Here is a tiny trained network, its code and every weight. The questions are about switching its units off for an input and a target symbol, where a switched-off unit gives its printed mean instead of its output.

import numpy as np


def w(rows, s, z=0):
    codes = np.array(rows[::2]) - 128.0
    scale = np.full(codes.shape[1], s)
    scale[-1] = z or s
    return codes * scale


def f(y):
    return y / 2 * (1 + np.tanh(0.7978845608 * (y + 0.044715 * y**3)))


def softmax(a):
    e = np.exp(a - a.max(-1, keepdims=True))
    return e / e.sum(-1, keepdims=True)


def log_softmax(a):
    a = a - a.max(-1, keepdims=True)
    return a - np.log(np.exp(a).sum(-1, keepdims=True))


def net(x, mask):
    ids = ['ΓΔΨΩεζηλμξπσφ'.index(c) for c in x.split()]
    T = len(ids)
    res = E[ids] + P[:T]
    u = 0
    for l in range(2):
        r = res
        for j in range(2):
            rows = slice(2 * j, 2 * j + 2)
            q, k, v = (r @ M[l][rows].T for M in (Q, K, V))
            z = softmax(np.where(np.tri(T) > 0, q @ k.T / 2**0.5, -1e9)) @ v
            o = O[l][rows]
            res = res + np.where(mask[u + j], z, o[:, -1]) @ o[:, :-1]
        u += 2
        y = f(res @ A[l][:, :-1].T + A[l][:, -1])
        res = res + np.where(mask[u : u + 4], y, B[l][:, -1]) @ B[l][:, :-1]
        u += 4
    return log_softmax(res[-1] @ U[:, :-1].T + U[:, -1])


Q, K, V, O, A, B = {}, {}, {}, {}, {}, {}
E = w([
[116,223,165],'Γ',
[176,212,80],'Δ',
[112,193,104],'Ψ',
[131,189,118],'Ω',
[49,145,129],'ε',
[87,173,123],'ζ',
[71,145,73],'η',
[13,119,217],'λ',
[82,160,139],'μ',
[2,142,37],'ξ',
[148,188,135],'π',
[108,176,120],'σ',
[160,208,6],'φ',
],0.015)
P = w([
[182,150,138],'0',
[107,231,191],'1',
[154,2,107],'2',
[218,167,141],'3',
[14,197,78],'4',
[176,6,93],'5',
[225,171,145],'6',
[138,223,184],'7',
],0.0092)
Q[0] = w([
[184,41,77],'0.h1',
[114,211,252],'0.h1',
[180,59,69],'0.h2',
[166,144,73],'0.h2',
],0.017)
K[0] = w([
[40,120,157],'0.h1',
[255,75,140],'0.h1',
[102,159,84],'0.h2',
[210,142,108],'0.h2',
],0.022)
V[0] = w([
[246,106,71],'0.h1',
[191,120,96],'0.h1',
[241,73,207],'0.h2',
[141,102,2],'0.h2',
],0.0048)
O[0] = w([
[226,208,198,177],'0.h1',
[175,168,168,168],'0.h1',
[253,204,213,8],'0.h2',
[173,40,150,67],'0.h2',
],0.0038,0.0014)
A[0] = w([
[55,73,22,101],'0.n1',
[145,157,83,42],'0.n2',
[75,226,96,64],'0.n3',
[111,11,228,254],'0.n4',
],0.012,0.0056)
B[0] = w([
[158,152,143,231],'0.n1',
[169,89,214,134],'0.n2',
[182,113,255,254],'0.n3',
[151,149,60,169],'0.n4',
],0.011,0.0072)
Q[1] = w([
[169,124,68],'1.h1',
[16,120,40],'1.h1',
[163,83,152],'1.h2',
[107,5,192],'1.h2',
],0.011)
K[1] = w([
[174,70,153],'1.h1',
[52,76,232],'1.h1',
[91,203,126],'1.h2',
[5,117,138],'1.h2',
],0.013)
V[1] = w([
[172,155,138],'1.h1',
[95,160,155],'1.h1',
[151,146,75],'1.h2',
[67,248,101],'1.h2',
],0.015)
O[1] = w([
[187,145,132,254],'1.h1',
[128,101,168,147],'1.h1',
[169,119,117,76],'1.h2',
[144,7,163,237],'1.h2',
],0.015,0.0055)
A[1] = w([
[169,205,87,88],'1.n1',
[152,136,225,2],'1.n2',
[1,180,197,106],'1.n3',
[46,136,231,155],'1.n4',
],0.014,0.0036)
B[1] = w([
[82,182,155,165],'1.n1',
[100,93,7,248],'1.n2',
[234,94,59,177],'1.n3',
[61,214,181,224],'1.n4',
],0.012,0.018)
U = w([
[37,135,27,119],'Γ',
[149,186,105,185],'Δ',
[104,86,79,132],'Ψ',
[155,59,92,135],'Ω',
[96,126,209,154],'ε',
[78,117,165,69],'ζ',
[181,81,224,254],'η',
[23,78,189,86],'λ',
[79,129,186,84],'μ',
[72,120,182,78],'ξ',
[161,44,11,44],'π',
[96,69,132,136],'σ',
[149,199,253,92],'φ',
],0.0075,0.0084)

Each question gives the input, a string of symbols that net reads in full, and the target symbol t.
The units are the heads (2 rows each of Q, K, V and O) and the neurons (one row each of A and B). Each row of codes is followed by its name. A weight is (code - 128) times the scale printed after its matrix; where a second scale follows, it is the last column's (O, A, B and U).
mask holds one flag per unit, layer by layer, with each layer's heads first. A switched-off unit (its flag False) gives its mean, the last column of its rows in O or B, instead of its output. The means were averaged over made-up inputs and are rounded, as every weight is.
A unit's drop is (log p(t) with every unit on - log p(t) with that unit switched off) / (log p(t) with every unit on - log p(t) with every unit switched off).
The circuit of an input: a set's keep is (log p(t) with only the set's units on - log p(t) with every unit switched off) / (log p(t) with every unit on - log p(t) with every unit switched off). Starting from all 12 units, units are removed one at a time, each time the one whose removal leaves the highest keep (on an exact tie, the one counted first), for as long as the keep stays at least 0.8.
units of the circuit, in order: the units of the circuit, biggest drop first
top k neurons: the k neurons with the biggest drops, biggest first
top k neurons in layer l: the k neurons of layer l with the biggest drops, biggest first
heads that matter: for each layer, one digit per head in row order, 1 if its drop is at least 0.15 and else 0, layers parted by /
input φ λ σ ζ Γ, target Γ: top 3 neurons => [1.n2 1.n4 0.n3]
input λ σ π λ Δ φ ξ Ψ, target Γ: units of the circuit, in order => [0.n3 1.n2]
input π Ψ Ψ π Ω λ μ ζ, target Γ: top 3 neurons => [1.n2 1.n4 0.n3]
input Γ η π, target η: units of the circuit, in order => [1.n2 0.n3 1.n4]
input σ η λ φ Δ η, target Δ: heads that matter => 00 / 01
input φ ζ ξ π Δ Ψ, target η: heads that matter => 01 / 10
input π Ψ Ω, target η: top 4 neurons => [1.n2 0.n3 1.n3 1.n4]
input ε λ σ Ψ π ζ, target η: top neuron => [1.n2]
input π ζ Ψ, target η: units of the circuit, in order => [1.n2 0.n3 1.h1]
input σ ξ Δ η ξ, target Δ: heads that matter => 00 / 10
input π ξ μ, target η: top 4 neurons => [1.n2 0.n1 1.n3 1.n4]
input π π η, target η: heads that matter => 00 / 10
input π μ λ Δ π ξ η λ, target Δ: heads that matter => 00 / 10
input Δ Δ ζ ζ π Δ η μ, target Γ: heads that matter => 10 / 00
input λ π ε ξ Ψ π π Δ, target Γ: top 3 neurons => [1.n2 0.n3 0.n4]
input Δ ξ π σ λ φ ζ, target φ: units of the circuit, in order => [1.n2 1.h1 1.h2 1.n1]
input ξ π λ σ π ξ Δ μ, target Γ: heads that matter => 01 / 00
input η π λ ζ φ φ π, target φ: top 3 neurons => [0.n3 1.n2 0.n2]
input ζ φ ζ, target Δ: heads that matter => 00 / 11
input π λ ε, target η: units of the circuit, in order => [1.n2 0.n4]
input Δ π μ ζ ξ Δ η σ, target Γ: top neuron in layer 1 => [1.n2]
input π π Δ π ζ ξ, target η: heads that matter => 00 / 10
input σ π μ Δ ζ σ η, target η: heads that matter => 00 / 00
